[[ -3   1   0  -1   1  -1  -3   1]
 [-38  18   4 -21   8  -7 -40   5]
 [ -7   1   7  -2   0  13   6  -3]
 [-48   4   2 -43  22 -16 -28   9]
 [-43 -14   6 -45  26  -4   6   5]] -> -14

[[-18 -24 -12  17  14   9  39  -3 -24 -30  19]
 [ 45  -9 -33 -35 -15 -10  18  26  -8  -7 -39]
 [  5   7  36  18 -11  -1  -4   0   4  20  21]
 [ 40  16  27   5 -16 -23 -30  10  17 -15  11]
 [  2  10  41 -24  21  21 -22 -24   8 -10 -26]] -> 10

[[ 28 -24  -7  -1  -1  20  24 -11 -24]
 [ 14 -18  -1 -15  13  -2  -4  23  13]
 [-32  46  33   8  -6 -49 -26   7  26]
 [ -8 -13  10 -25  32   9 -16   1  28]
 [ -2  19  -5   1 -15  -2   0  -1  -2]
 [-12  15 -23  -1  13  20   1 -25   1]
 [ 16  -6 -13 -15  13  24   8 -15  -2]
 [ -2 -10  17   0  11 -12  -7   3  11]] -> -10

[[-35  10   9 -10   2   4 -13 -23 -21  -7  11  29  18 -24 -27 -25]
 [-34 -15 -23  -7 -22  18 -23  -6  -7   1  17  13  17   4 -36   9]
 [-43   0  35 -24  -6 -24  22  30  29   3  37   6  41  10   8   3]
 [-16  11   8   7  10  16 -21 -35 -35  -3   6   9   8 -10  27 -17]
 [  8   2  -6 -39   2 -18  15  -7  -8  20   0  27  -3 -46 -25 -17]
 [ 37  -2  -5  11   3  -7 -17  -6 -15  -9 -15   1  -8  21   7   2]
 [ 50  12  -8  21   7  12 -16 -21 -18 -20 -27   7 -32 -16 -25   4]
 [-17  12 -33 -18   5  27 -27 -22 -21  29  19   6  22  13  -5  11]
 [ 15 -15  27  13 -16 -14  -6  -2  -7 -26  -8  32  -5 -36 -17 -25]
 [ -6   0  31  23  13  -1 -13  -7  -8 -23  12   1  14   7  -7  -4]] -> 0

[[-25  30 -22 -16 -15 -20 -22 -22]
 [ 29 -12  -6 -41 -42  -9   5 -31]
 [  9 -21  -2  -5  -7   2 -12  -1]
 [-34 -17  -7   5  -2 -26 -14  34]
 [ -9 -14  24  12 -20  19  -9 -12]
 [  0 -19 -18 -13  26 -11  16 -10]
 [-38 -16  -8   5   0 -25 -14  31]] -> -16
---
-78.453	-168.733	107.381	61.320
168.053	152.353	139.395	-52.414
>> 61.320, 168.053

-13.21	12.68	-22.29	-4.69	-13.88
-4.55	-4.81	-12.90	-9.43	-14.92
8.03	-9.75	-11.40	-9.32	-15.27
>> -13.88, 8.03

0.00	-0.02	0.16	0.07	-0.03	0.05
-0.09	0.06	0.17	0.10	-0.06	-0.05
0.14	0.00	-0.24	-0.09	0.01	0.17
>> 0.05, 0.14

-83.33	158.20	77.29	-161.50	-79.33	65.72 >> 65.72, -83.33

7.4	-18.5	-3.6	-15.0	18.3 >> 18.3, 7.4

-0.3	-0.4	-0.9	1.3	-0.4	-1.5	-1.4 >> -1.4, -0.3

-1.8	0.0	-1.3	-0.8	-1.8	-0.7	1.3 >> 1.3, -1.8
---
[[ 31 -10   1  -1  -2 -48   1]
 [  0  16 -18  -7   6   3  10]] -> 0

[[-21  30 -10  27]
 [-19 -14  49  -2]] -> -19

[[ 44 -15 -17  32 -24  -4]
 [-24 -28  42   3 -37  25]] -> -24

[[ -1  17  14  19 -31  14  32]
 [  1 -42  14 -12 -31 -11  18]] -> 1

[[  8   7   0  28  20]
 [ -3  11 -10  18  39]] -> -3

[[  6  -8 -26  -9  13 -11  29]
 [ 13  -3  -9  -4 -11  40  -4]] -> 13

[[ -5  38  33 -19 -11]
 [-32  -3  18  16   7]] -> -32

[[  2  17   6  33  52  -8]
 [-25  14   3   9  22  -7]] -> -25
---
Q: [-38 -10  12 -22 -10 -28 -23]
A: 12, -38

Q:
[[-18  39   5 -43]
 [-10  25  17 -30]
 [ 11  17 -27   8]]
A: 39, -43

Q: [ 48 -13  42 -17  -3   5]
A: 48, -17

Q:
[[-26  16  14  32]
 [ -5  48 -15  23]
 [ 33  -7 -51 -23]]
A: 48, -51

Q:
[[  1  17 -20 -17  -2  10  38]
 [ -8  12  25 -33  48  44 -13]]
A: 48, -33

Q:
[[-40  -4   5  13   6   0  10]
 [  5  26  13  -8   8   0  25]
 [ 23  31  -5  -7  -4 -11 -11]]
A: 31, -40

Q: [-39  27   4   8  21 -17  31]
A: 31, -39

Q:
[[ 38 -19 -15 -15  14  -4 -38]
 [ 31  -3 -47 -33 -12   0 -37]]
A: 38, -47

Q:
[[14 16  8  7 -4]
 [ 8 53 -8  1 25]
 [-3  5 -3 11  4]]
A: 53, -8
---
[[ 53 170  59  74 131  59]
 [120 215 123  86 100 123]
 [ 39 111  97  52 138  97]] result: 86

[[4 5 3 6]
 [4 5 3 6]
 [7 7 2 7]] result: 5

[[1 7 7 6 7]
 [2 6 6 5 6]
 [6 2 3 2 4]] result: 6

[[29 55 69 73]
 [34 28 50 43]
 [15 67 86 61]] result: 28

[[-421  585 -176  185 -452 -118 -369]
 [  46 -180  188  542  872 -307 -236]
 [ 148  108  108 -287 -236 -547  387]] result: 872

[[5 7 5 8]
 [5 7 9 9]
 [2 7 7 4]] result: 7

[[3184 8021 4933 9779 5464]
 [6303 6873 8310 8518 5581]
 [7056 5805 6072 6884 8054]] result: 8310
---
[[2969 4161 2197 3669 2987 4154 2076]
 [7125 3946 7995 1684 2662 4890 3304]
 [4479 3487 5134 3149 5207 4027 4667]]	2987

[[6859 9243 4911 6020 8905 4499]
 [9895 6190 4726 3130 3181 5822]
 [1367 5744 5190 7154 8430 3997]]	8905

[[362 490 977 410]
 [197 570 838 640]]	197

[176 127 145 243  43]	43

[[ 544 -625 -692 -631]
 [  25 -273  195  -29]
 [-556 -676 -679 -845]]	25

[[7473 6504 7706 3056]
 [9187 3569 6837 6638]]	9187

[[8084 9701 8131 6631 4728 8416 4814]
 [5288 2015 6715 4706 4254 8006 8521]]	4728

[-14 -45 -26  36  18  30 -42]	18

[[ 140 -252  220 -705  653  432 -123]
 [  77 -226  103 -577  612  425  -85]
 [ 111 -232  105 -515  604  448  -52]]	653
---
array([-17,  13,  33,   9, -41]) >> -41
array([-38, -28,  53,  34]) >> 34
array([ 44,   5,  45, -46, -35]) >> -35
array([-28, -52, -20,  -5]) >> -5
array([ 37, -34,  32,   8,  34]) >> 34
array([ 42, -42, -30,   2, -13]) >> -13
array([-28, -36, -45,   0,  27, -44]) >> -44
---
Input: [-30  49   4  28]
Output: 49, 28

Input:
[[  4  -4  23  -7 -21]
 [  4  -4 -23  44 -51]
 [ -2  -4 -16  26   5]]
Output: 44, 26

Input:
[[ 40  50 -46  -5 -36]
 [-42  -6   5   0  15]
 [-17  14 -41   8  -9]]
Output: 50, 40

Input: [-14  50   0  25]
Output: 50, 25

Input: [ 16  31  24 -32 -40]
Output: 31, 24

Input: [-30 -46 -16  12 -17  -6]
Output: 12, -6
